Below is a small trained network, with its code and all its weights. Each question gives an input and a class and asks what happens when units are switched off, that is, made to give their printed mean instead of their output.

import numpy as np


def w(rows, s, z=0):
    codes = np.array(rows[::2]) - 128.0
    scale = np.full(codes.shape[1], s)
    scale[-1] = z or s
    return codes * scale


def norm(h):
    return h / np.sqrt((h * h).mean(-1, keepdims=True) + 1e-5)


def f(y):
    return np.maximum(y, 0)


def log_softmax(a):
    a = a - a.max(-1, keepdims=True)
    return a - np.log(np.exp(a).sum(-1, keepdims=True))


def net(x, mask):
    res = np.array(x, float).reshape(1, 7) / 4 @ E
    u = 0
    for l in range(2):
        y = f(norm(res) @ A[l][:, :-1].T + A[l][:, -1])
        res = res + np.where(mask[u : u + 5], y, B[l][:, -1]) @ B[l][:, :-1]
        u += 5
    return log_softmax(norm(res)[-1] @ U[:, :-1].T + U[:, -1])


A, B = {}, {}
E = w([
[74,144,63,76,221,124,86,95,62,60,196],'x0',
[185,159,185,135,89,121,140,143,149,126,78],'x1',
[155,162,110,165,158,113,144,179,118,189,180],'x2',
[166,148,146,162,148,44,173,85,134,180,159],'x3',
[120,48,157,69,99,151,142,176,161,72,169],'x4',
[165,62,148,218,144,66,172,115,173,161,193],'x5',
[126,155,78,127,195,95,2,193,169,136,133],'x6',
],0.006)
A[0] = w([
[112,202,83,127,26,156,14,130,48,41,82,5],'L0N0',
[90,242,188,71,176,170,85,125,59,80,15,59],'L0N1',
[249,147,87,150,147,148,63,150,172,190,120,23],'L0N2',
[115,95,238,78,64,166,187,153,193,123,112,102],'L0N3',
[97,119,42,158,253,108,67,144,127,115,118,220],'L0N4',
],0.005,0.0021)
B[0] = w([
[214,235,39,42,157,32,140,112,162,170,192,198],'L0N0',
[228,123,57,42,205,219,174,181,166,86,68,214],'L0N1',
[172,91,188,210,134,170,64,91,213,226,150,185],'L0N2',
[122,120,221,63,70,160,157,120,46,124,60,220],'L0N3',
[92,83,214,111,3,209,166,167,90,142,192,254],'L0N4',
],0.0062,0.0058)
A[1] = w([
[129,72,119,208,181,74,210,46,81,153,118,72],'L1N0',
[68,59,47,78,127,141,6,163,106,72,198,44],'L1N1',
[139,124,142,208,159,106,56,188,140,187,114,33],'L1N2',
[138,121,107,174,187,130,254,90,174,156,179,148],'L1N3',
[101,208,50,148,162,164,87,162,120,63,44,7],'L1N4',
],0.0061,0.0012)
B[1] = w([
[95,177,68,140,158,88,179,88,98,134,89,202],'L1N0',
[27,209,76,169,151,79,105,69,157,32,203,255],'L1N1',
[155,76,219,147,133,165,30,195,185,156,213,210],'L1N2',
[149,91,110,221,150,79,76,103,107,158,14,208],'L1N3',
[254,132,129,119,203,142,157,136,182,133,193,182],'L1N4',
],0.0095,0.0048)
U = w([
[131,116,104,189,151,40,181,63,91,164,91,7],'0',
[8,150,85,139,159,103,89,108,145,75,212,228],'1',
[150,94,180,182,129,128,43,173,174,197,174,211],'2',
[211,172,68,68,173,173,133,140,145,113,138,96],'3',
[140,90,194,90,36,145,179,138,112,114,98,90],'4',
],0.015,0.0013)

Each question gives the input, the list of numbers given to net, and the class t.
The units are the neurons (one row each of A and B). Each row of codes is followed by its name. A weight is (code - 128) times the scale printed after its matrix; where a second scale follows, it is the last column's (A, B and U).
mask holds one flag per neuron, layer by layer. A switched-off neuron (its flag False) gives its mean, the last column of its row in B, instead of its output. The means were averaged over made-up inputs and are rounded, as every weight is.
A unit's drop is (log p(t) with every unit on - log p(t) with that unit switched off) / (log p(t) with every unit on - log p(t) with every unit switched off).
The circuit of an input: a set's keep is (log p(t) with only the set's units on - log p(t) with every unit switched off) / (log p(t) with every unit on - log p(t) with every unit switched off). Starting from all 10 units, units are removed one at a time, each time the one whose removal leaves the highest keep (on an exact tie, the one counted first), for as long as the keep stays at least 0.8.
circuit, biggest first: the units of the circuit, biggest drop first
top k neurons: the k neurons with the biggest drops, biggest first
k most important neurons of layer l: the k neurons of layer l with the biggest drops, biggest first
drop when u is switched off: that unit's drop, to one decimal
input [-1,6,8,8,-8,0,1], class 2: circuit, biggest first => [L1N2]
input [3,3,7,7,7,-5,-2], class 4: circuit, biggest first => [L1N1, L0N0]
input [0,8,3,-1,7,-7,0], class 3: 3 most important neurons of layer 0 => [L0N1, L0N4, L0N0]
input [-1,-8,-5,1,-2,0,-8], class 0: top 2 neurons => [L0N4, L1N0]
input [-8,6,-7,6,-5,-7,8], class 3: top 4 neurons => [L0N1, L0N0, L0N4, L1N4]
input [2,1,-6,-3,-2,0,-6], class 3: top 3 neurons => [L0N4, L0N1, L0N0]
input [-3,-4,-4,-1,7,2,2], class 4: top 4 neurons => [L0N3, L0N0, L1N0, L1N2]
input [-8,-5,8,-4,0,-7,-1], class 3: top 2 neurons => [L0N4, L1N2]
input [3,5,-7,2,-1,6,3], class 0: top 4 neurons => [L0N2, L1N1, L1N0, L1N2]
input [-3,8,6,-8,-6,-7,-8], class 3: drop when L0N4 is switched off => 0.1
input [3,-6,-1,8,2,-4,-4], class 0: drop when L1N3 is switched off => 0.1
input [4,-4,3,4,-7,-6,-4], class 3: drop when L0N1 is switched off => 0.3
